X =
-0.11  -0.14  -0.18  -0.13  -0.14  -0.13  -0.14  -0.14  -0.12  -0.13  -0.14
 0.01   0.18   0.16   0.18   0.19   0.06   0.07   0.19   0.00   0.05   0.12
-0.03  -0.26  -0.17  -0.25  -0.26  -0.10  -0.08  -0.26  -0.02  -0.09  -0.17
X[-3,0] = -0.11
X[1,-1] = 0.12
X[:, 4] = [-0.14, 0.19, -0.26]
X[0,-9] = -0.18
X[2,-2] = -0.09
X[:, 1] = [-0.14, 0.18, -0.26]
X[-2,7] = 0.19
X[2,-4] = -0.26
X[0] = [-0.11, -0.14, -0.18, -0.13, -0.14, -0.13, -0.14, -0.14, -0.12, -0.13, -0.14]
X[:, -5] = [-0.14, 0.07, -0.08]
X[1,-9] = 0.16
X[-1] = [-0.03, -0.26, -0.17, -0.25, -0.26, -0.10, -0.08, -0.26, -0.02, -0.09, -0.17]
X[-2,-7] = 0.19
X[:, -2] = [-0.13, 0.05, -0.09]
X[2,-6] = -0.10
X[1,-2] = 0.05
X[2,-9] = -0.17
X[2,1] = -0.26
X[-1,-8] = -0.25
X[2,-1] = -0.17

a =
[[ 1  2 27 24]
 [ 1 15 31  5]
 [ 1 23 27  1]
 [33 15 -1  5]
 [33 10 -1  8]
 [ 9 36  7  1]
 [ 1 27 23  1]
 [ 1  2 31 20]
 [ 1  2 27 24]
 [ 5 32 19  1]
 [ 5  2 11 35]
 [17 32  3  1]
 [ 1  6 35 12]]
a[0, 0] -> 1
a[8, 0] -> 1
a[9, 0] -> 5
a[7, 2] -> 31
a[12, 2] -> 35
a[10, 0] -> 5
a[2, 2] -> 27
a[10] -> [5, 2, 11, 35]
a[9, 3] -> 1
a[6, 2] -> 23
a[12, 0] -> 1
a[11] -> [17, 32, 3, 1]
a[9, 2] -> 19
a[4, 3] -> 8
a[2, 0] -> 1
a[4, 2] -> -1
a[11, 3] -> 1
a[:, 0] -> [1, 1, 1, 33, 33, 9, 1, 1, 1, 5, 5, 17, 1]
a[8] -> [1, 2, 27, 24]
a[0, 2] -> 27
a[1, 2] -> 31
a[8, 3] -> 24
a[3, 1] -> 15
a[8, 1] -> 2

W =
[[-13  -6  20   5]
 [-26 -21  28   7]
 [ -6  -7  11   8]
 [-10  -8  11   9]
 [-11  -7   9  15]
 [ -7 -10   7  11]
 [-12  -7  12   8]
 [ 18  25 -28 -17]
 [  6   1  -6  -4]
 [-20 -24  30  11]
 [  0  -6  11  11]
 [ 30  27 -36 -11]
 [-15  -8  11  14]
 [ 21  33 -25  -9]
 [-18 -24  20  10]]
Rows and columns are counted from 0.
(0, 0) = -13
(6, 1) = -7
(7, 2) = -28
(2, 2) = 11
(1, 1) = -21
(5, 2) = 7
(0, 2) = 20
(5, 3) = 11
(4, 3) = 15
(8, 0) = 6
(11, 0) = 30
(13, 0) = 21
(11, 2) = -36
(9, 3) = 11
(13, 3) = -9
(2, 0) = -6
(2, 3) = 8
(14, 3) = 10
(7, 1) = 25
(4, 0) = -11
(1, 3) = 7
(10, 0) = 0
(1, 2) = 28
(12, 1) = -8
(0, 1) = -6
(14, 0) = -18
(13, 2) = -25

grid = [17  8 24 11 13 12 13 12 31  6 22 -5 28 15 30 24]
grid[0] -> 17
grid[-3] -> 15
grid[15] -> 24
grid[11] -> -5
grid[12] -> 28
grid[14] -> 30

M =
[[ -4  31  -4 -36 -37   8]
 [ -4  31  -4 -36 -37   8]
 [  0   0   0   0   0   0]
 [ -4  31  -4 -36 -37   8]
 [ -4  31  -4 -37 -38   8]
 [ -4  31  -4 -36 -37   8]
 [ -4  30  -3 -36 -36   7]
 [ -4  30  -3 -35 -36   7]
 [  3 -30   2  37  36  -7]
 [  3 -31   2  37  36  -7]
 [  3 -29   2  35  34  -6]
 [ -4  31  -4 -36 -37   8]
 [ -4  30  -3 -35 -36   7]
 [  0   0   0   0   0   0]
 [  3 -31   2  38  37  -7]
 [ -3  29  -3 -34 -35   7]]
M[0, 0] = -4
M[15, 3] = -34
M[14, 4] = 37
M[3, 0] = -4
M[1] = [-4, 31, -4, -36, -37, 8]
M[12, 0] = -4
M[14] = [3, -31, 2, 38, 37, -7]
M[:, 3] = [-36, -36, 0, -36, -37, -36, -36, -35, 37, 37, 35, -36, -35, 0, 38, -34]
M[0, 2] = -4
M[8, 4] = 36
M[2, 2] = 0
M[7, 2] = -3
M[11, 3] = -36
M[9, 4] = 36
M[7, 5] = 7
M[9] = [3, -31, 2, 37, 36, -7]
M[1, 5] = 8
M[9, 0] = 3
M[4, 3] = -37
M[9, 5] = -7
M[:, 4] = [-37, -37, 0, -37, -38, -37, -36, -36, 36, 36, 34, -37, -36, 0, 37, -35]
M[:, 0] = [-4, -4, 0, -4, -4, -4, -4, -4, 3, 3, 3, -4, -4, 0, 3, -3]
M[11, 2] = -4
M[4, 2] = -4
M[6, 4] = -36
M[:, 2] = [-4, -4, 0, -4, -4, -4, -3, -3, 2, 2, 2, -4, -3, 0, 2, -3]
M[15, 1] = 29
M[2] = [0, 0, 0, 0, 0, 0]
M[14, 1] = -31
M[1, 2] = -4
M[6, 2] = -3

data = ((39, 43, 41, 62, 40, 35, 23, 39, 21, 44, 104, 42, 41, 65), (88, 40, 39, 21, 26, 39, 195, 67, 87, 17, 9, 56, 52, 9), (63, 34, 30, 41, 22, 47, 79, 51, 60, 27, 32, 49, 43, 10), (42, 34, 20, 29, 24, 58, 47, 40, 93, 19, 17, 45, 31, 8), (24, 35, 45, 28, 57, 31, 23, 30, 25, 42, 39, 24, 37, 113), (45, 35, 23, 37, 24, 51, 47, 41, 74, 24, 23, 45, 36, 9), (36, 30, 20, 15, 30, 46, 89, 34, 120, 15, 5, 43, 38, 7), (50, 40, 40, 27, 44, 31, 44, 32, 41, 35, 25, 38, 36, 45), (63, 40, 55, 35, 42, 26, 76, 37, 28, 44, 47, 42, 54, 63), (66, 47, 51, 20, 43, 26, 102, 46, 33, 31, 17, 34, 57, 47), (46, 42, 44, 26, 38, 34, 61, 37, 48, 33, 27, 39, 37, 38), (25, 32, 14, 51, 18, 70, 15, 38, 98, 24, 37, 48, 24, 8), (9, 33, 35, 47, 51, 43, 6, 20, 27, 53, 67, 25, 26, 69), (50, 41, 41, 11, 68, 25, 129, 34, 35, 30, 7, 30, 53, 44))
data[-14,0]: 39
data[:, 8]: [21, 87, 60, 93, 25, 74, 120, 41, 28, 33, 48, 98, 27, 35]
data[-9,13]: 9
data[13,9]: 30
data[-7,2]: 40
data[-10,-4]: 39
data[-1,-14]: 50
data[6,-3]: 43
data[-14,9]: 44
data[-12,0]: 63
data[1,2]: 39
data[:, 9]: [44, 17, 27, 19, 42, 24, 15, 35, 44, 31, 33, 24, 53, 30]
data[-8,0]: 36
data[6,7]: 34
data[-14,3]: 62
data[13]: [50, 41, 41, 11, 68, 25, 129, 34, 35, 30, 7, 30, 53, 44]
data[12,7]: 20
data[-9,4]: 24
data[-11]: [42, 34, 20, 29, 24, 58, 47, 40, 93, 19, 17, 45, 31, 8]
data[:, 6]: [23, 195, 79, 47, 23, 47, 89, 44, 76, 102, 61, 15, 6, 129]
data[5,2]: 23
data[-12,-5]: 27
data[12,13]: 69
data[:, 7]: [39, 67, 51, 40, 30, 41, 34, 32, 37, 46, 37, 38, 20, 34]
data[11]: [25, 32, 14, 51, 18, 70, 15, 38, 98, 24, 37, 48, 24, 8]
data[-14,6]: 23
data[11,3]: 51
data[10]: [46, 42, 44, 26, 38, 34, 61, 37, 48, 33, 27, 39, 37, 38]
data[-6,7]: 37
data[-5]: [66, 47, 51, 20, 43, 26, 102, 46, 33, 31, 17, 34, 57, 47]
data[-14,-2]: 41
data[8,-13]: 40
data[8,-2]: 54
data[-10,-6]: 25
data[-6,2]: 55
data[-11,-3]: 45
data[1,-1]: 9
